Here is a tiny trained network, its code and every weight. The questions are about switching its units off for an input and a class, where a switched-off unit gives its printed mean instead of its output.

import numpy as np


def w(rows, s, z=0):
    codes = np.array(rows[::2]) - 128.0
    scale = np.full(codes.shape[1], s)
    scale[-1] = z or s
    return codes * scale


def f(y):
    return np.maximum(y, 0)


def log_softmax(a):
    a = a - a.max(-1, keepdims=True)
    return a - np.log(np.exp(a).sum(-1, keepdims=True))


def net(x, mask):
    res = np.array(x, float).reshape(1, 6) / 4 @ E
    y = f(res @ A[0][:, :-1].T + A[0][:, -1])
    res = res + np.where(mask, y, B[0][:, -1]) @ B[0][:, :-1]
    return log_softmax(res[-1] @ U[:, :-1].T + U[:, -1])


A, B = {}, {}
E = w([
[121,132,134,121,118,127,127,122,106,192,67,63],'x0',
[127,128,128,128,128,128,128,128,128,128,128,128],'x1',
[123,90,121,145,130,127,144,129,206,154,137,120],'x2',
[128,88,124,127,118,254,136,95,121,109,128,108],'x3',
[128,128,128,128,128,128,128,128,128,128,128,128],'x4',
[126,128,128,128,129,128,128,128,128,128,128,128],'x5',
],0.014)
A[0] = w([
[126,114,127,124,124,161,129,120,109,163,110,94,40],'N0',
[128,108,128,129,122,174,131,120,99,169,103,80,27],'N1',
[118,107,127,130,130,158,124,129,158,100,139,145,73],'N2',
[131,140,128,126,127,101,128,130,121,170,114,115,132],'N3',
[114,124,124,134,131,107,132,129,153,158,126,112,90],'N4',
[134,103,126,134,126,186,137,118,135,64,151,153,136],'N5',
[138,149,126,126,122,115,136,124,82,143,130,123,219],'N6',
[130,146,127,129,128,61,128,135,152,82,154,173,253],'N7',
[126,119,125,131,126,156,131,124,115,146,119,109,68],'N8',
[125,119,126,121,122,153,124,124,135,100,136,140,125],'N9',
[130,151,130,125,130,133,121,131,78,111,125,133,248],'N10',
[131,85,124,131,128,127,135,128,253,175,137,120,133],'N11',
[118,139,124,132,132,105,129,131,136,108,143,147,213],'N12',
[128,148,133,127,125,77,123,131,116,197,101,98,131],'N13',
],0.026,0.0049)
B[0] = w([
[128,186,133,139,145,130,126,134,144,148,156,174,188],'N0',
[134,208,128,146,145,133,127,135,154,148,169,192,210],'N1',
[123,98,129,172,145,94,125,128,120,66,164,97,174],'N2',
[123,121,126,115,122,106,132,122,138,126,79,89,190],'N3',
[139,88,129,104,119,155,127,134,134,182,82,151,170],'N4',
[135,19,127,100,100,146,129,122,70,80,139,103,220],'N5',
[117,203,130,135,141,103,131,123,119,66,130,82,183],'N6',
[132,213,131,149,149,155,129,134,152,157,179,197,250],'N7',
[130,149,129,138,140,127,128,133,131,129,157,164,165],'N8',
[126,85,128,117,119,128,130,124,106,115,131,111,166],'N9',
[140,157,121,48,98,173,128,127,80,117,122,140,186],'N10',
[122,31,131,252,143,114,127,132,213,194,137,118,244],'N11',
[132,166,130,126,135,138,124,127,130,141,152,157,182],'N12',
[117,113,123,111,117,97,128,125,130,134,34,55,240],'N13',
],0.027,0.021)
U = w([
[148,253,134,64,152,168,115,134,91,118,195,227,252],'0',
[131,141,151,203,198,133,115,156,197,204,202,233,87],'1',
[149,65,112,12,41,169,121,91,20,70,120,99,137],'2',
[107,4,133,181,122,83,119,106,125,94,156,38,65],'3',
[98,162,115,45,90,59,123,98,68,72,48,14,127],'4',
[100,41,124,137,105,67,124,123,161,194,27,57,78],'5',
],0.0052,0.0028)

Each question gives the input, the list of numbers given to net, and the class t.
The units are the neurons (one row each of A and B). Each row of codes is followed by its name. A weight is (code - 128) times the scale printed after its matrix; where a second scale follows, it is the last column's (A, B and U).
mask holds one flag per neuron, in row order. A switched-off neuron (its flag False) gives its mean, the last column of its row in B, instead of its output. The means were averaged over made-up inputs and are rounded, as every weight is.
A unit's drop is (log p(t) with every unit on - log p(t) with that unit switched off) / (log p(t) with every unit on - log p(t) with every unit switched off).
The circuit of an input: a set's keep is (log p(t) with only the set's units on - log p(t) with every unit switched off) / (log p(t) with every unit on - log p(t) with every unit switched off). Starting from the 12 units with the biggest drops (on a tie, the unit counted first), units are removed one at a time, each time the one whose removal leaves the highest keep (on an exact tie, the one counted first), for as long as the keep stays at least 0.8.
units of the circuit, in order: the units of the circuit, biggest drop first
most important unit: the unit with the biggest drop
k most important neurons: the k neurons with the biggest drops, biggest first
drop of u: that unit's drop, to one decimal
input [-6,0,1,8,7,-8], class 3: most important unit	N2
input [3,-2,-2,-7,-2,8], class 4: units of the circuit, in order	N11, N13
input [1,-1,-1,-7,-7,6], class 4: 4 most important neurons	N13, N11, N1, N3
input [1,3,-2,-2,-8,1], class 4: units of the circuit, in order	N11, N1
input [0,0,2,5,-3,-4], class 3: 2 most important neurons	N7, N5
input [-7,-1,0,8,-8,0], class 2: 2 most important neurons	N11, N5
input [8,-6,-3,2,-8,-1], class 0: 2 most important neurons	N1, N11
input [-6,5,3,1,-6,6], class 3: 2 most important neurons	N5, N1
input [-8,-5,-6,1,0,-8], class 2: 2 most important neurons	N5, N1
input [1,5,-5,-6,4,-6], class 4: 2 most important neurons	N13, N1
input [1,8,-2,-4,7,-6], class 4: 3 most important neurons	N11, N1, N13
input [1,-2,-6,-8,0,-3], class 4: 2 most important neurons	N13, N1
input [0,3,-4,6,2,8], class 2: 2 most important neurons	N5, N7
input [-8,1,-8,3,-8,2], class 2: units of the circuit, in order	N5
input [1,-1,3,0,3,0], class 5: 2 most important neurons	N7, N1
input [-5,2,-3,-6,4,1], class 0: drop of N11	0.3
input [1,3,5,-1,3,-2], class 5: drop of N1	0.4
input [-6,1,0,7,-3,-1], class 2: drop of N5	0.3
